Here is a tiny trained network, its code and every weight. The questions are about switching its units off for an input and a target symbol, where a switched-off unit gives its printed mean instead of its output.

import numpy as np


def w(rows, s, z=0):
    codes = np.array(rows[::2]) - 128.0
    scale = np.full(codes.shape[1], s)
    scale[-1] = z or s
    return codes * scale


def f(y):
    return np.maximum(y, 0)


def softmax(a):
    e = np.exp(a - a.max(-1, keepdims=True))
    return e / e.sum(-1, keepdims=True)


def log_softmax(a):
    a = a - a.max(-1, keepdims=True)
    return a - np.log(np.exp(a).sum(-1, keepdims=True))


def net(x, mask):
    ids = ['γεζηθλξσψω'.index(c) for c in x.split()]
    T = len(ids)
    res = E[ids] + P[:T]
    u = 0
    for l in range(3):
        r = res
        for j in range(2):
            rows = slice(2 * j, 2 * j + 2)
            q, k, v = (r @ M[l][rows].T for M in (Q, K, V))
            z = softmax(np.where(np.tri(T) > 0, q @ k.T / 2**0.5, -1e9)) @ v
            o = O[l][rows]
            res = res + np.where(mask[u + j], z, o[:, -1]) @ o[:, :-1]
        u += 2
        y = f(res @ A[l][:, :-1].T + A[l][:, -1])
        res = res + np.where(mask[u : u + 8], y, B[l][:, -1]) @ B[l][:, :-1]
        u += 8
    return log_softmax(res[-1] @ U[:, :-1].T + U[:, -1])


Q, K, V, O, A, B = {}, {}, {}, {}, {}, {}
E = w([
[108,102,65,43],'γ',
[142,205,251,112],'ε',
[104,180,174,81],'ζ',
[197,158,71,31],'η',
[95,94,108,66],'θ',
[144,153,116,53],'λ',
[114,160,145,65],'ξ',
[105,144,203,98],'σ',
[116,196,198,94],'ψ',
[86,144,155,80],'ω',
],0.0027)
P = w([
[131,118,115,171],'0',
[92,101,167,82],'1',
[3,143,112,160],'2',
[149,76,153,81],'3',
[143,177,136,214],'4',
[88,185,149,51],'5',
[146,129,113,184],'6',
[187,72,184,47],'7',
[143,146,110,183],'8',
[146,189,184,31],'9',
[157,128,108,165],'10',
],0.0056)
Q[0] = w([
[115,156,44,198],'0.h1',
[74,253,107,84],'0.h1',
[127,137,173,108],'0.h2',
[144,148,147,120],'0.h2',
],0.042)
K[0] = w([
[136,97,90,253],'0.h1',
[250,15,159,138],'0.h1',
[150,84,148,157],'0.h2',
[148,134,133,148],'0.h2',
],0.038)
V[0] = w([
[137,211,226,152],'0.h1',
[113,152,188,146],'0.h1',
[147,51,172,163],'0.h2',
[154,3,199,181],'0.h2',
],0.013)
O[0] = w([
[70,248,99,124,254],'0.h1',
[78,186,103,110,196],'0.h1',
[134,101,45,88,117],'0.h2',
[136,83,2,64,114],'0.h2',
],0.0095,0.002)
A[0] = w([
[89,157,224,199,27],'0.n1',
[133,90,88,167,81],'0.n2',
[51,93,223,6,152],'0.n3',
[160,120,155,231,48],'0.n4',
[168,100,108,169,92],'0.n5',
[19,57,160,216,11],'0.n6',
[115,171,58,187,4],'0.n7',
[23,84,156,255,147],'0.n8',
],0.0078,0.0016)
B[0] = w([
[118,103,64,101,177],'0.n1',
[74,156,216,100,129],'0.n2',
[158,174,120,31,252],'0.n3',
[172,184,131,69,137],'0.n4',
[145,177,125,97,130],'0.n5',
[103,251,116,117,141],'0.n6',
[160,132,233,108,147],'0.n7',
[97,132,48,177,177],'0.n8',
],0.011,0.0029)
Q[1] = w([
[125,164,125,134],'1.h1',
[251,146,136,198],'1.h1',
[125,150,129,115],'1.h2',
[56,155,184,75],'1.h2',
],0.02)
K[1] = w([
[93,48,112,179],'1.h1',
[112,109,150,7],'1.h1',
[122,138,176,136],'1.h2',
[176,125,86,217],'1.h2',
],0.017)
V[1] = w([
[173,155,168,161],'1.h1',
[136,132,134,136],'1.h1',
[131,131,126,116],'1.h2',
[85,105,170,245],'1.h2',
],0.012)
O[1] = w([
[185,156,115,155,98],'1.h1',
[143,133,122,135,120],'1.h1',
[119,130,152,135,142],'1.h2',
[164,70,2,145,2],'1.h2',
],0.0072,0.0028)
A[1] = w([
[166,71,104,158,41],'1.n1',
[186,96,104,165,61],'1.n2',
[152,113,121,54,199],'1.n3',
[127,126,129,128,105],'1.n4',
[66,184,227,228,91],'1.n5',
[167,126,69,212,176],'1.n6',
[157,165,207,104,2],'1.n7',
[255,113,136,229,154],'1.n8',
],0.0081,0.0025)
B[1] = w([
[105,180,149,84,128],'1.n1',
[133,155,126,70,128],'1.n2',
[99,154,160,53,242],'1.n3',
[128,129,133,126,128],'1.n4',
[138,185,222,180,255],'1.n5',
[109,63,99,192,131],'1.n6',
[118,79,46,109,194],'1.n7',
[254,142,106,174,132],'1.n8',
],0.015,0.0036)
Q[2] = w([
[100,151,130,144],'2.h1',
[148,129,122,190],'2.h1',
[40,178,145,66],'2.h2',
[202,138,255,164],'2.h2',
],0.04)
K[2] = w([
[169,151,141,144],'2.h1',
[109,168,211,120],'2.h1',
[214,96,55,209],'2.h2',
[187,202,165,1],'2.h2',
],0.034)
V[2] = w([
[143,104,83,210],'2.h1',
[32,90,109,123],'2.h1',
[117,251,101,154],'2.h2',
[204,97,188,109],'2.h2',
],0.023)
O[2] = w([
[192,183,189,67,17],'2.h1',
[162,133,7,68,43],'2.h1',
[20,18,247,88,247],'2.h2',
[210,215,143,226,138],'2.h2',
],0.012,0.011)
A[2] = w([
[135,145,109,32,204],'2.n1',
[211,187,140,30,110],'2.n2',
[157,176,107,251,188],'2.n3',
[118,62,103,150,165],'2.n4',
[161,193,190,193,162],'2.n5',
[153,157,39,69,144],'2.n6',
[182,155,58,229,2],'2.n7',
[145,164,171,8,27],'2.n8',
],0.013,0.0066)
B[2] = w([
[52,114,71,87,167],'2.n1',
[75,151,124,248,190],'2.n2',
[160,87,174,249,220],'2.n3',
[164,189,107,136,212],'2.n4',
[135,130,47,46,251],'2.n5',
[170,32,119,121,154],'2.n6',
[106,196,166,5,172],'2.n7',
[231,129,219,79,174],'2.n8',
],0.024,0.025)
U = w([
[173,228,173,97,53],'γ',
[86,129,228,181,144],'ε',
[115,115,88,44,132],'ζ',
[179,116,93,112,89],'η',
[181,95,168,123,163],'θ',
[138,110,117,254,91],'λ',
[138,63,131,147,129],'ξ',
[45,194,38,82,253],'σ',
[122,157,162,59,72],'ψ',
[93,64,66,147,114],'ω',
],0.0038,0.004)

Each question gives the input, a string of symbols that net reads in full, and the target symbol t.
The units are the heads (2 rows each of Q, K, V and O) and the neurons (one row each of A and B). Each row of codes is followed by its name. A weight is (code - 128) times the scale printed after its matrix; where a second scale follows, it is the last column's (O, A, B and U).
mask holds one flag per unit, layer by layer, with each layer's heads first. A switched-off unit (its flag False) gives its mean, the last column of its rows in O or B, instead of its output. The means were averaged over made-up inputs and are rounded, as every weight is.
A unit's drop is (log p(t) with every unit on - log p(t) with that unit switched off) / (log p(t) with every unit on - log p(t) with every unit switched off).
The circuit of an input: a set's keep is (log p(t) with only the set's units on - log p(t) with every unit switched off) / (log p(t) with every unit on - log p(t) with every unit switched off). Starting from the 12 units with the biggest drops (on a tie, the unit counted first), units are removed one at a time, each time the one whose removal leaves the highest keep (on an exact tie, the one counted first), for as long as the keep stays at least 0.8.
units of the circuit, in order: the units of the circuit, biggest drop first
top k neurons: the k neurons with the biggest drops, biggest first
top k neurons in layer l: the k neurons of layer l with the biggest drops, biggest first
heads that matter: for each layer, one digit per head in row order, 1 if its drop is at least 0.15 and else 0, layers parted by /
input σ ε ψ, target σ: units of the circuit, in order	2.n3
input ω ε γ ε γ λ ω ξ γ γ, target ξ: top 3 neurons in layer 1	1.n5, 1.n3, 1.n6
input ε θ γ σ ε ε λ ω σ λ, target σ: heads that matter	10 / 00 / 10
input γ θ γ η ψ λ ε ε γ, target λ: heads that matter	00 / 01 / 01
input ε γ ε ε γ σ, target σ: heads that matter	11 / 00 / 10
input θ θ θ η θ ε ε ω, target ω: top 4 neurons	2.n6, 0.n3, 2.n1, 1.n5
input γ θ ξ ε ε ω ζ ξ, target λ: heads that matter	10 / 00 / 11
input γ γ ξ ζ σ ω λ ζ, target λ: top 2 neurons	2.n2, 0.n3
input ψ ε ε, target ψ: units of the circuit, in order	2.n3, 2.n5, 2.n2
input ε ε ε ε λ ε λ θ ω, target ε: heads that matter	10 / 00 / 01
input ω λ ε ε ε λ ε ε ε ψ, target ξ: top 3 neurons	2.n8, 0.n3, 2.n6
input λ γ ε ε ζ ξ γ ξ, target γ: units of the circuit, in order	2.n8, 2.h1, 0.n3, 1.n3
input σ η σ, target σ: heads that matter	01 / 00 / 11
input ε ψ ζ ε σ ε γ θ, target σ: top 3 neurons in layer 2	2.n3, 2.n4, 2.n8
input γ γ ψ ξ ψ λ γ ε, target λ: top 2 neurons	2.n2, 2.n3
input γ σ σ ε ε, target σ: top 4 neurons	0.n3, 2.n3, 2.n8, 1.n5
input ε ε ε ε σ ε γ ε ε ξ, target σ: units of the circuit, in order	2.n3
input ψ ε ε ε ε ε γ ε, target ψ: units of the circuit, in order	2.n8, 2.n3, 2.h2, 0.h1
input ε ζ ζ ε ε ω, target σ: top 2 neurons	1.n5, 2.n3
input ε ε ε ε, target σ: top 2 neurons	1.n5, 2.n3
input ε σ ψ θ λ ε ε λ θ, target ε: top 3 neurons	2.n5, 1.n7, 0.n3
input ε ε ε ε γ λ, target σ: heads that matter	11 / 00 / 10
input ε ζ σ, target ε: units of the circuit, in order	2.n5
input γ γ ω λ θ, target γ: heads that matter	10 / 00 / 01
